Here is a tiny trained network, its code and every weight. The questions are about switching its units off for an input and a class, where a switched-off unit gives its printed mean instead of its output.

import numpy as np


def w(rows, s, z=0):
    codes = np.array(rows[::2]) - 128.0
    scale = np.full(codes.shape[1], s)
    scale[-1] = z or s
    return codes * scale


def f(y):
    return np.maximum(y, 0)


def log_softmax(a):
    a = a - a.max(-1, keepdims=True)
    return a - np.log(np.exp(a).sum(-1, keepdims=True))


def net(x, mask):
    res = np.array(x, float).reshape(1, 7) / 4 @ E
    y = f(res @ A[0][:, :-1].T + A[0][:, -1])
    res = res + np.where(mask, y, B[0][:, -1]) @ B[0][:, :-1]
    return log_softmax(res[-1] @ U[:, :-1].T + U[:, -1])


A, B = {}, {}
E = w([
[66,233,52,131,143,54,56,105],'x0',
[194,150,116,121,194,190,42,129],'x1',
[47,176,131,186,224,78,135,155],'x2',
[71,184,157,2,173,104,130,158],'x3',
[159,123,194,158,123,159,148,172],'x4',
[91,118,123,102,93,179,110,99],'x5',
[88,119,110,114,201,194,102,8],'x6',
],0.0082)
A[0] = w([
[163,77,173,112,116,201,167,128,167],'neuron 1',
[180,128,95,145,185,133,99,121,103],'neuron 2',
[118,54,157,201,96,161,170,166,174],'neuron 3',
[134,99,106,151,109,135,91,202,133],'neuron 4',
[76,124,94,145,47,78,100,108,145],'neuron 5',
[63,140,127,145,175,195,118,34,186],'neuron 6',
[146,127,187,193,129,101,158,168,208],'neuron 7',
[173,120,115,172,81,152,148,106,109],'neuron 8',
[156,126,133,197,140,180,48,86,185],'neuron 9',
[139,107,126,170,105,131,192,76,182],'neuron 10',
[203,153,116,130,185,128,67,150,184],'neuron 11',
[118,115,89,99,170,148,113,99,189],'neuron 12',
[155,90,131,161,153,115,189,120,134],'neuron 13',
[11,220,158,133,136,71,152,135,253],'neuron 14',
[86,184,70,91,118,80,101,103,121],'neuron 15',
[116,51,153,24,127,147,141,138,177],'neuron 16',
[49,126,142,70,158,137,94,138,167],'neuron 17',
],0.011,0.0041)
B[0] = w([
[170,103,92,101,135,78,137,173,209],'neuron 1',
[145,126,81,96,90,157,91,137,169],'neuron 2',
[161,152,96,139,141,75,131,171,204],'neuron 3',
[98,54,143,168,108,169,67,168,163],'neuron 4',
[103,130,186,137,139,80,100,94,186],'neuron 5',
[193,61,131,173,94,202,151,254,224],'neuron 6',
[160,91,74,182,169,141,118,138,193],'neuron 7',
[137,168,154,145,190,100,101,131,181],'neuron 8',
[157,87,187,110,107,166,88,130,210],'neuron 9',
[121,126,126,137,191,69,102,129,184],'neuron 10',
[137,96,199,94,78,148,89,130,196],'neuron 11',
[129,82,140,142,93,147,65,149,185],'neuron 12',
[128,123,110,145,189,125,144,189,164],'neuron 13',
[126,112,138,144,129,112,53,144,250],'neuron 14',
[96,180,138,116,176,118,82,140,207],'neuron 15',
[176,79,132,29,105,134,178,118,201],'neuron 16',
[162,109,135,174,158,120,88,156,194],'neuron 17',
],0.0098,0.013)
U = w([
[96,109,62,110,83,171,95,139,73],'0',
[149,202,133,171,138,196,239,45,33],'1',
[88,192,87,80,87,177,189,158,2],'2',
[185,45,167,10,51,231,95,163,242],'3',
[187,93,91,17,165,81,222,178,83],'4',
[166,80,123,254,171,170,64,238,191],'5',
[33,159,133,52,149,107,38,125,95],'6',
],0.0078,0.002)

Each question gives the input, the list of numbers given to net, and the class t.
The units are the neurons (one row each of A and B). Each row of codes is followed by its name. A weight is (code - 128) times the scale printed after its matrix; where a second scale follows, it is the last column's (A, B and U).
mask holds one flag per neuron, in row order. A switched-off neuron (its flag False) gives its mean, the last column of its row in B, instead of its output. The means were averaged over made-up inputs and are rounded, as every weight is.
A unit's drop is (log p(t) with every unit on - log p(t) with that unit switched off) / (log p(t) with every unit on - log p(t) with every unit switched off).
The circuit of an input: a set's keep is (log p(t) with only the set's units on - log p(t) with every unit switched off) / (log p(t) with every unit on - log p(t) with every unit switched off). Starting from the 12 units with the biggest drops (on a tie, the unit counted first), units are removed one at a time, each time the one whose removal leaves the highest keep (on an exact tie, the one counted first), for as long as the keep stays at least 0.8.
units of the circuit, in order: the units of the circuit, biggest drop first
top k neurons: the k neurons with the biggest drops, biggest first
drop when u is switched off: that unit's drop, to one decimal
input [7,6,-4,7,-4,1,7], class 5: units of the circuit, in order -> neuron 17
input [1,5,-1,7,-2,-7,-6], class 6: top 2 neurons -> neuron 6; neuron 9
input [2,3,-1,5,3,-6,5], class 3: units of the circuit, in order -> neuron 11; neuron 7
input [4,2,6,1,-7,-4,-6], class 6: units of the circuit, in order -> neuron 6; neuron 15
input [1,8,5,5,-2,-2,-4], class 6: top 2 neurons -> neuron 6; neuron 7
input [7,-5,2,-1,-5,-2,2], class 6: top 3 neurons -> neuron 15; neuron 5; neuron 7
input [7,5,-2,4,-8,5,8], class 5: top 2 neurons -> neuron 6; neuron 17
input [-5,-2,-3,1,7,-7,-2], class 4: drop when neuron 6 is switched off -> 0.2
input [-4,-1,-3,-3,8,2,6], class 4: drop when neuron 17 is switched off -> 0.1
input [-1,5,0,-3,-1,2,1], class 3: drop when neuron 1 is switched off -> 0.0
input [-1,4,-2,-3,-3,-3,-3], class 3: drop when neuron 8 is switched off -> -0.1
